Below is a small trained network, with its code and all its weights. Each question gives an input and a class and asks what happens when units are switched off, that is, made to give their printed mean instead of their output.

import numpy as np


def w(rows, s, z=0):
    codes = np.array(rows[::2]) - 128.0
    scale = np.full(codes.shape[1], s)
    scale[-1] = z or s
    return codes * scale


def norm(h):
    return h / np.sqrt((h * h).mean(-1, keepdims=True) + 1e-5)


def f(y):
    return np.maximum(y, 0)


def log_softmax(a):
    a = a - a.max(-1, keepdims=True)
    return a - np.log(np.exp(a).sum(-1, keepdims=True))


def net(x, mask):
    res = np.array(x, float).reshape(1, 4) / 4 @ E
    u = 0
    for l in range(3):
        y = f(norm(res) @ A[l][:, :-1].T + A[l][:, -1])
        res = res + np.where(mask[u : u + 7], y, B[l][:, -1]) @ B[l][:, :-1]
        u += 7
    return log_softmax(norm(res)[-1] @ U[:, :-1].T + U[:, -1])


A, B = {}, {}
E = w([
[225,160,134,173,21,93,11],'x0',
[82,160,2,101,248,227,82],'x1',
[68,91,173,92,84,150,27],'x2',
[113,206,74,127,131,55,70],'x3',
],0.0063)
A[0] = w([
[216,12,157,188,115,130,98,251],'L0N1',
[2,241,207,92,111,104,65,98],'L0N2',
[221,78,162,237,135,151,184,192],'L0N3',
[120,90,72,172,68,132,131,68],'L0N4',
[112,82,189,181,87,172,52,210],'L0N5',
[236,124,170,116,218,165,60,74],'L0N6',
[132,86,185,112,120,215,146,45],'L0N7',
],0.0074,0.0014)
B[0] = w([
[116,158,2,137,96,123,140,252],'L0N1',
[137,50,213,165,134,109,106,215],'L0N2',
[183,147,97,139,159,44,216,249],'L0N3',
[109,112,2,119,142,131,147,153],'L0N4',
[185,161,23,81,50,134,155,245],'L0N5',
[112,164,164,129,104,64,140,195],'L0N6',
[57,98,113,37,130,84,115,199],'L0N7',
],0.0082,0.0044)
A[1] = w([
[88,184,101,96,162,146,116,212],'L1N1',
[131,161,143,189,245,148,92,253],'L1N2',
[177,175,147,89,141,87,131,87],'L1N3',
[77,123,119,174,171,135,132,220],'L1N4',
[163,109,143,80,132,117,67,91],'L1N5',
[117,130,139,122,78,59,115,197],'L1N6',
[105,126,141,75,92,160,138,92],'L1N7',
],0.012,0.0016)
B[1] = w([
[81,178,190,174,137,219,179,245],'L1N1',
[182,214,165,180,149,158,136,236],'L1N2',
[87,82,111,75,140,99,142,201],'L1N3',
[124,161,108,203,37,138,91,202],'L1N4',
[109,165,248,136,109,50,191,176],'L1N5',
[210,64,132,193,242,107,1,253],'L1N6',
[84,108,86,53,141,159,114,169],'L1N7',
],0.0076,0.0058)
A[2] = w([
[232,135,75,109,190,72,107,125],'L2N1',
[55,74,117,13,103,132,131,78],'L2N2',
[63,114,144,120,88,79,86,249],'L2N3',
[104,254,109,156,175,149,162,152],'L2N4',
[76,139,121,155,143,105,150,102],'L2N5',
[164,180,125,185,101,177,240,203],'L2N6',
[188,84,81,20,105,175,61,251],'L2N7',
],0.0082,0.0022)
B[2] = w([
[61,148,165,45,144,219,175,244],'L2N1',
[77,58,184,53,140,210,253,170],'L2N2',
[144,101,97,7,119,159,97,173],'L2N3',
[10,194,184,225,140,180,15,254],'L2N4',
[249,99,133,200,44,49,86,155],'L2N5',
[146,170,181,168,116,26,144,245],'L2N6',
[124,131,97,209,47,220,138,198],'L2N7',
],0.006,0.0073)
U = w([
[37,48,134,25,96,219,175,42],'0',
[52,247,190,220,152,156,121,250],'1',
[137,65,222,110,141,90,40,102],'2',
[175,150,6,96,27,127,75,42],'3',
[160,174,83,108,189,30,254,104],'4',
],0.0097,0.0013)

Each question gives the input, the list of numbers given to net, and the class t.
The units are the neurons (one row each of A and B). Each row of codes is followed by its name. A weight is (code - 128) times the scale printed after its matrix; where a second scale follows, it is the last column's (A, B and U).
mask holds one flag per neuron, layer by layer. A switched-off neuron (its flag False) gives its mean, the last column of its row in B, instead of its output. The means were averaged over made-up inputs and are rounded, as every weight is.
A unit's drop is (log p(t) with every unit on - log p(t) with that unit switched off) / (log p(t) with every unit on - log p(t) with every unit switched off).
The circuit of an input: a set's keep is (log p(t) with only the set's units on - log p(t) with every unit switched off) / (log p(t) with every unit on - log p(t) with every unit switched off). Starting from the 12 units with the biggest drops (on a tie, the unit counted first), units are removed one at a time, each time the one whose removal leaves the highest keep (on an exact tie, the one counted first), for as long as the keep stays at least 0.8.
circuit, biggest first: the units of the circuit, biggest drop first
unit that matters most: the unit with the biggest drop
k most important neurons: the k neurons with the biggest drops, biggest first
top k neurons in layer l: the k neurons of layer l with the biggest drops, biggest first
drop of u: that unit's drop, to one decimal
input [6,5,6,8], class 2: unit that matters most -> L0N2
input [-8,2,-8,-3], class 1: circuit, biggest first -> [L2N4; L1N4]
input [4,8,3,-7], class 0: 2 most important neurons -> [L1N2; L0N7]
input [-1,-8,5,-1], class 3: circuit, biggest first -> [L0N5; L0N1]
input [4,4,2,-8], class 0: 2 most important neurons -> [L0N7; L2N2]
input [6,-8,-6,4], class 4: circuit, biggest first -> [L0N3; L2N4]
input [-1,-5,2,-5], class 0: circuit, biggest first -> [L0N7; L1N7]
input [3,4,5,-5], class 0: 2 most important neurons -> [L2N2; L0N7]
input [0,-5,3,-1], class 3: circuit, biggest first -> [L0N5; L0N1]
input [1,3,7,4], class 2: 2 most important neurons -> [L0N2; L1N5]
input [0,-4,2,3], class 2: 2 most important neurons -> [L0N2; L1N6]
input [6,7,8,-2], class 3: 2 most important neurons -> [L0N5; L2N1]
input [1,-1,-6,2], class 4: top 2 neurons in layer 1 -> [L1N1; L1N3]
input [4,2,4,0], class 3: circuit, biggest first -> [L0N5]
input [3,-6,-3,4], class 4: 2 most important neurons -> [L0N3; L2N4]
input [1,-3,0,3], class 2: 2 most important neurons -> [L1N6; L0N2]
input [-5,-6,0,-3], class 4: 2 most important neurons -> [L0N3; L2N4]
input [-2,-3,-2,-8], class 4: drop of L0N3 -> 1.2
input [1,-4,2,1], class 3: drop of L0N1 -> 0.2
input [3,-3,-3,-5], class 4: most important neuron -> [L0N3]
input [-1,2,5,3], class 2: drop of L0N2 -> 0.7
input [4,4,-2,-7], class 4: drop of L0N3 -> 0.5
